Here is a tiny trained network, its code and every weight. The questions are about switching its units off for an input and a class, where a switched-off unit gives its printed mean instead of its output.

import numpy as np


def w(rows, s, z=0):
    codes = np.array(rows[::2]) - 128.0
    scale = np.full(codes.shape[1], s)
    scale[-1] = z or s
    return codes * scale


def f(y):
    return y / 2 * (1 + np.tanh(0.7978845608 * (y + 0.044715 * y**3)))


def log_softmax(a):
    a = a - a.max(-1, keepdims=True)
    return a - np.log(np.exp(a).sum(-1, keepdims=True))


def net(x, mask):
    res = np.array(x, float).reshape(1, 4) / 4 @ E
    y = f(res @ A[0][:, :-1].T + A[0][:, -1])
    res = res + np.where(mask, y, B[0][:, -1]) @ B[0][:, :-1]
    return log_softmax(res[-1] @ U[:, :-1].T + U[:, -1])


A, B = {}, {}
E = w([
[88,101,214,255],'x0',
[245,177,131,185],'x1',
[148,21,15,175],'x2',
[127,128,123,129],'x3',
],0.0068)
A[0] = w([
[164,123,90,66,109],'n1',
[223,166,139,156,96],'n2',
[102,80,69,154,129],'n3',
[115,197,199,122,167],'n4',
[246,146,133,152,91],'n5',
[125,75,79,165,153],'n6',
[156,78,73,146,130],'n7',
[187,175,112,177,100],'n8',
[135,63,89,148,145],'n9',
[154,67,61,126,140],'n10',
[84,146,142,202,111],'n11',
[102,199,172,95,183],'n12',
[99,103,161,194,101],'n13',
[137,87,81,150,129],'n14',
[112,93,173,178,117],'n15',
[48,91,130,81,72],'n16',
[155,124,87,54,110],'n17',
[165,135,90,67,89],'n18',
[106,189,164,113,146],'n19',
[135,112,149,118,254],'n20',
[153,141,89,76,105],'n21',
[114,182,177,108,169],'n22',
[118,190,163,72,133],'n23',
[44,182,168,88,112],'n24',
[135,112,131,102,79],'n25',
[147,78,76,147,147],'n26',
[40,91,123,96,77],'n27',
[134,77,77,158,121],'n28',
[102,125,155,198,109],'n29',
[110,96,172,187,118],'n30',
[108,86,148,184,135],'n31',
],0.011,0.0057)
B[0] = w([
[120,173,135,83,190],'n1',
[69,57,242,57,215],'n2',
[184,110,153,107,203],'n3',
[206,106,124,113,253],'n4',
[3,44,251,74,226],'n5',
[215,126,148,106,222],'n6',
[197,127,146,122,208],'n7',
[56,98,206,136,192],'n8',
[204,121,149,99,210],'n9',
[178,133,139,93,227],'n10',
[129,196,153,101,187],'n11',
[213,112,124,112,253],'n12',
[105,190,150,54,195],'n13',
[191,142,151,108,188],'n14',
[93,210,127,5,191],'n15',
[78,82,232,75,179],'n16',
[89,198,156,64,202],'n17',
[68,199,188,25,183],'n18',
[230,86,126,104,203],'n19',
[146,128,30,153,237],'n20',
[72,215,151,48,179],'n21',
[254,102,115,126,224],'n22',
[184,131,130,80,222],'n23',
[180,95,169,94,218],'n24',
[114,140,173,115,111],'n25',
[208,129,145,94,212],'n26',
[42,50,238,71,182],'n27',
[197,134,169,104,200],'n28',
[114,163,138,62,191],'n29',
[108,203,141,83,202],'n30',
[161,169,134,78,202],'n31',
],0.0072,0.005)
U = w([
[123,254,126,92,104],'0',
[210,101,124,117,50],'1',
[83,32,177,111,126],'2',
[147,129,109,121,250],'3',
[141,128,45,171,177],'4',
[56,147,78,198,87],'5',
[72,123,77,169,85],'6',
[45,133,59,164,81],'7',
],0.012,0.013)

Each question gives the input, the list of numbers given to net, and the class t.
The units are the neurons (one row each of A and B). Each row of codes is followed by its name. A weight is (code - 128) times the scale printed after its matrix; where a second scale follows, it is the last column's (A, B and U).
mask holds one flag per neuron, in row order. A switched-off neuron (its flag False) gives its mean, the last column of its row in B, instead of its output. The means were averaged over made-up inputs and are rounded, as every weight is.
A unit's drop is (log p(t) with every unit on - log p(t) with that unit switched off) / (log p(t) with every unit on - log p(t) with every unit switched off).
The circuit of an input: a set's keep is (log p(t) with only the set's units on - log p(t) with every unit switched off) / (log p(t) with every unit on - log p(t) with every unit switched off). Starting from the 12 units with the biggest drops (on a tie, the unit counted first), units are removed one at a time, each time the one whose removal leaves the highest keep (on an exact tie, the one counted first), for as long as the keep stays at least 0.8.
circuit, biggest first: the units of the circuit, biggest drop first
k most important neurons: the k neurons with the biggest drops, biggest first
drop when u is switched off: that unit's drop, to one decimal
input [-4,-6,-3,3], class 2: circuit, biggest first	(n27, n16)
input [5,8,4,8], class 2: circuit, biggest first	(n5)
input [-5,8,-8,3], class 1: circuit, biggest first	(n22, n19)
input [2,5,0,0], class 2: circuit, biggest first	(n5, n2, n8)
input [4,-4,0,-1], class 0: circuit, biggest first	(n5, n15)
input [8,-8,1,2], class 0: 2 most important neurons	(n15, n30)
input [3,5,3,-4], class 2: 3 most important neurons	(n5, n2, n8)
input [-4,-8,-3,4], class 2: 2 most important neurons	(n27, n16)
input [-8,5,2,-7], class 0: drop when n27 is switched off	0.0
input [4,-1,2,-1], class 0: drop when n5 is switched off	0.1
input [-6,4,-7,2], class 1: drop when n30 is switched off	0.1
input [-3,-7,-3,-5], class 2: drop when n27 is switched off	0.3
